Here is a tiny trained network, its code and every weight. The questions are about switching its units off for an input and a target symbol, where a switched-off unit gives its printed mean instead of its output.

import numpy as np


def w(rows, s, z=0):
    codes = np.array(rows[::2]) - 128.0
    scale = np.full(codes.shape[1], s)
    scale[-1] = z or s
    return codes * scale


def norm(h):
    return h / np.sqrt((h * h).mean(-1, keepdims=True) + 1e-5)


def f(y):
    return y / 2 * (1 + np.tanh(0.7978845608 * (y + 0.044715 * y**3)))


def softmax(a):
    e = np.exp(a - a.max(-1, keepdims=True))
    return e / e.sum(-1, keepdims=True)


def log_softmax(a):
    a = a - a.max(-1, keepdims=True)
    return a - np.log(np.exp(a).sum(-1, keepdims=True))


def net(x, mask):
    ids = ['ΘΣΦΨαγδημξπ'.index(c) for c in x.split()]
    T = len(ids)
    res = E[ids] + P[:T]
    q, k, v = (norm(res) @ M[0].T for M in (Q, K, V))
    z = softmax(np.where(np.tri(T) > 0, q @ k.T / 3**0.5, -1e9)) @ v
    res = res + np.where(mask[0], z, O[0][:, -1]) @ O[0][:, :-1]
    y = f(norm(res) @ A[0][:, :-1].T + A[0][:, -1])
    res = res + np.where(mask[1:17], y, B[0][:, -1]) @ B[0][:, :-1]
    return log_softmax(norm(res)[-1] @ U[:, :-1].T + U[:, -1])


Q, K, V, O, A, B = {}, {}, {}, {}, {}, {}
E = w([
[147,105,106,162,130,116,122,139,126,133,125,155],'Θ',
[99,128,140,128,122,158,103,152,117,150,125,124],'Σ',
[70,121,88,42,190,152,70,36,122,181,68,4],'Φ',
[109,142,130,153,113,116,109,153,118,153,140,139],'Ψ',
[165,103,118,110,146,141,129,111,139,119,111,154],'α',
[120,141,154,138,91,99,122,115,119,146,114,118],'γ',
[117,141,161,80,108,143,125,119,128,125,123,118],'δ',
[141,113,125,164,100,97,121,118,131,140,115,131],'η',
[111,123,118,129,133,135,119,165,127,146,150,151],'μ',
[160,110,131,123,115,109,132,91,134,122,106,143],'ξ',
[139,109,110,122,144,167,116,147,132,134,132,154],'π',
],0.0038)
P = w([
[124,144,126,141,143,82,158,128,143,94,169,131],'0',
[61,118,137,133,205,195,111,77,36,119,47,117],'1',
[104,138,125,136,107,233,94,159,149,162,6,149],'2',
[162,72,171,113,92,219,92,111,55,174,84,119],'3',
[127,133,108,117,91,198,35,137,185,199,61,156],'4',
[185,71,136,90,100,175,65,91,90,213,150,129],'5',
[115,137,65,78,99,160,37,119,187,206,115,157],'6',
[151,94,93,77,103,131,58,73,99,208,186,145],'7',
[114,112,79,93,108,155,19,91,161,234,137,159],'8',
],0.0024)
Q[0] = w([
[226,124,212,161,152,116,191,148,15,65,234,79],'h1',
[147,148,199,136,105,165,147,215,197,106,29,140],'h1',
[103,189,101,154,147,61,197,194,254,66,123,151],'h1',
],0.0051)
K[0] = w([
[95,150,110,140,136,183,97,138,166,147,2,140],'h1',
[158,88,178,154,90,164,127,140,23,141,107,160],'h1',
[114,91,134,126,165,185,124,98,27,143,77,105],'h1',
],0.0058)
V[0] = w([
[40,184,192,182,61,78,96,137,102,190,126,57],'h1',
[75,140,119,114,138,225,70,203,115,175,161,179],'h1',
[111,162,167,4,93,149,125,84,126,134,124,62],'h1',
],0.0035)
O[0] = w([
[62,32,129,37,115,96,92,178,141,36,106,223,197],'h1',
[3,99,106,211,121,194,156,18,225,84,65,170,95],'h1',
[133,17,222,164,219,134,56,166,202,153,142,103,4],'h1',
],0.0029,0.0027)
A[0] = w([
[51,170,94,187,142,169,179,31,165,111,97,113,59],'n1',
[190,126,171,121,211,93,91,202,159,163,140,52,37],'n2',
[217,168,162,130,132,91,147,185,129,162,187,36,36],'n3',
[102,147,110,82,112,130,136,155,83,105,174,143,62],'n4',
[175,204,99,87,90,93,151,139,60,162,142,108,72],'n5',
[158,183,146,219,137,170,200,112,144,138,181,77,25],'n6',
[113,184,108,157,116,134,241,116,95,79,116,144,49],'n7',
[176,171,183,162,100,145,199,180,79,121,95,114,61],'n8',
[124,82,157,139,114,134,87,118,113,153,44,134,135],'n9',
[164,207,81,142,120,154,176,97,114,164,172,50,35],'n10',
[137,195,78,166,87,165,156,72,118,163,88,118,93],'n11',
[113,132,105,116,150,219,88,149,123,176,82,130,82],'n12',
[113,137,202,228,180,173,130,85,176,161,158,63,162],'n13',
[72,152,54,72,83,104,152,115,130,61,135,150,10],'n14',
[134,90,190,160,253,105,111,167,172,102,173,49,4],'n15',
[127,141,162,130,131,170,195,181,42,57,98,152,118],'n16',
],0.0051,0.0031)
B[0] = w([
[170,45,80,144,78,149,135,194,111,107,118,37,193],'n1',
[64,118,112,128,73,137,113,99,86,105,151,208,173],'n2',
[133,137,178,144,175,193,72,124,86,173,114,129,159],'n3',
[161,123,116,157,118,114,152,95,150,153,72,97,153],'n4',
[96,120,72,127,156,166,138,144,200,88,126,91,252],'n5',
[123,80,110,181,94,136,172,123,149,128,61,139,147],'n6',
[143,156,191,150,133,100,114,136,141,131,208,131,154],'n7',
[160,102,187,169,128,124,130,131,192,69,162,180,139],'n8',
[128,175,116,141,169,144,140,108,151,126,193,108,212],'n9',
[47,93,119,68,127,93,154,122,144,131,94,170,225],'n10',
[105,105,159,50,137,115,115,126,109,174,184,161,243],'n11',
[141,147,154,124,121,54,135,62,105,120,174,112,192],'n12',
[233,116,141,146,122,35,134,162,149,120,2,122,176],'n13',
[176,165,131,125,159,142,66,64,60,175,87,132,190],'n14',
[171,138,100,140,9,213,149,171,217,179,138,169,153],'n15',
[172,164,170,209,91,99,156,136,198,125,152,139,149],'n16',
],0.0045,0.0037)
U = w([
[159,117,118,123,58,127,142,107,38,174,231,64,116],'Θ',
[163,90,144,166,180,85,80,61,206,134,164,63,87],'Σ',
[160,121,158,130,15,210,114,176,183,152,118,209,254],'Φ',
[49,56,89,163,101,190,110,101,120,40,106,131,129],'Ψ',
[159,97,183,71,139,15,120,209,73,68,112,153,130],'α',
[105,151,179,133,254,213,83,166,88,111,198,134,119],'γ',
[121,94,187,135,223,133,169,135,188,197,32,167,90],'δ',
[66,216,110,95,143,100,221,102,171,117,229,171,129],'η',
[127,48,109,161,44,88,236,152,117,137,79,82,61],'μ',
[176,225,142,161,112,80,100,46,48,116,90,185,124],'ξ',
[221,182,68,149,129,144,148,193,165,71,94,42,141],'π',
],0.0064,0.0022)

Each question gives the input, a string of symbols that net reads in full, and the target symbol t.
The units are the heads (3 rows each of Q, K, V and O) and the neurons (one row each of A and B). Each row of codes is followed by its name. A weight is (code - 128) times the scale printed after its matrix; where a second scale follows, it is the last column's (O, A, B and U).
mask holds one flag per unit, heads first, then neurons. A switched-off unit (its flag False) gives its mean, the last column of its rows in O or B, instead of its output. The means were averaged over made-up inputs and are rounded, as every weight is.
A unit's drop is (log p(t) with every unit on - log p(t) with that unit switched off) / (log p(t) with every unit on - log p(t) with every unit switched off).
The circuit of an input: a set's keep is (log p(t) with only the set's units on - log p(t) with every unit switched off) / (log p(t) with every unit on - log p(t) with every unit switched off). Starting from the 12 units with the biggest drops (on a tie, the unit counted first), units are removed one at a time, each time the one whose removal leaves the highest keep (on an exact tie, the one counted first), for as long as the keep stays at least 0.8.
units of the circuit, in order: the units of the circuit, biggest drop first
top k neurons: the k neurons with the biggest drops, biggest first
drop of u: that unit's drop, to one decimal
input η δ Σ π Θ Ψ, target π: units of the circuit, in order : (h1 n5 n11)
input Ψ Φ γ Φ α Ψ Θ Ψ, target ξ: units of the circuit, in order : (h1 n14)
input Θ Ψ Ψ Ψ μ δ, target η: units of the circuit, in order : (h1 n5 n1)
input α Θ π, target δ: top 3 neurons : (n10 n3 n6)
input δ η π Θ δ Σ Θ Ψ, target Φ: units of the circuit, in order : (h1 n15)
input ξ α γ ξ Θ Ψ Σ, target γ: units of the circuit, in order : (h1 n3 n5)
input Φ γ γ α, target γ: units of the circuit, in order : (h1 n9 n13)
input ξ α Θ γ, target γ: top 2 neurons : (n3 n5)
input γ α γ π, target α: top neuron : (n15)
input α Θ η, target δ: top 2 neurons : (n3 n10)
input Σ Θ Σ γ γ δ ξ Θ ξ, target Ψ: units of the circuit, in order : (h1 n1)
input Φ μ α δ Θ Φ γ ξ, target Σ: top 3 neurons : (n11 n2 n10)
input η Φ Ψ η Φ Θ γ Θ Σ, target π: top 2 neurons : (n5 n11)
input Ψ Σ Θ, target ξ: top 2 neurons : (n14 n5)
input π μ π, target μ: top neuron : (n1)
input Φ ξ Ψ μ π Σ Σ Θ ξ, target Θ: top 2 neurons : (n5 n1)
input Φ Θ Φ Φ Σ Θ, target Σ: drop of n8 : 0.0
input Θ δ Θ α Θ, target η: drop of n5 : 0.1
input γ δ η γ μ δ α α, target α: drop of h1 : 1.4
input γ Σ Ψ γ μ Ψ γ Θ, target α: drop of h1 : 1.5
input Φ ξ μ, target ξ: top 2 neurons : (n12 n5)
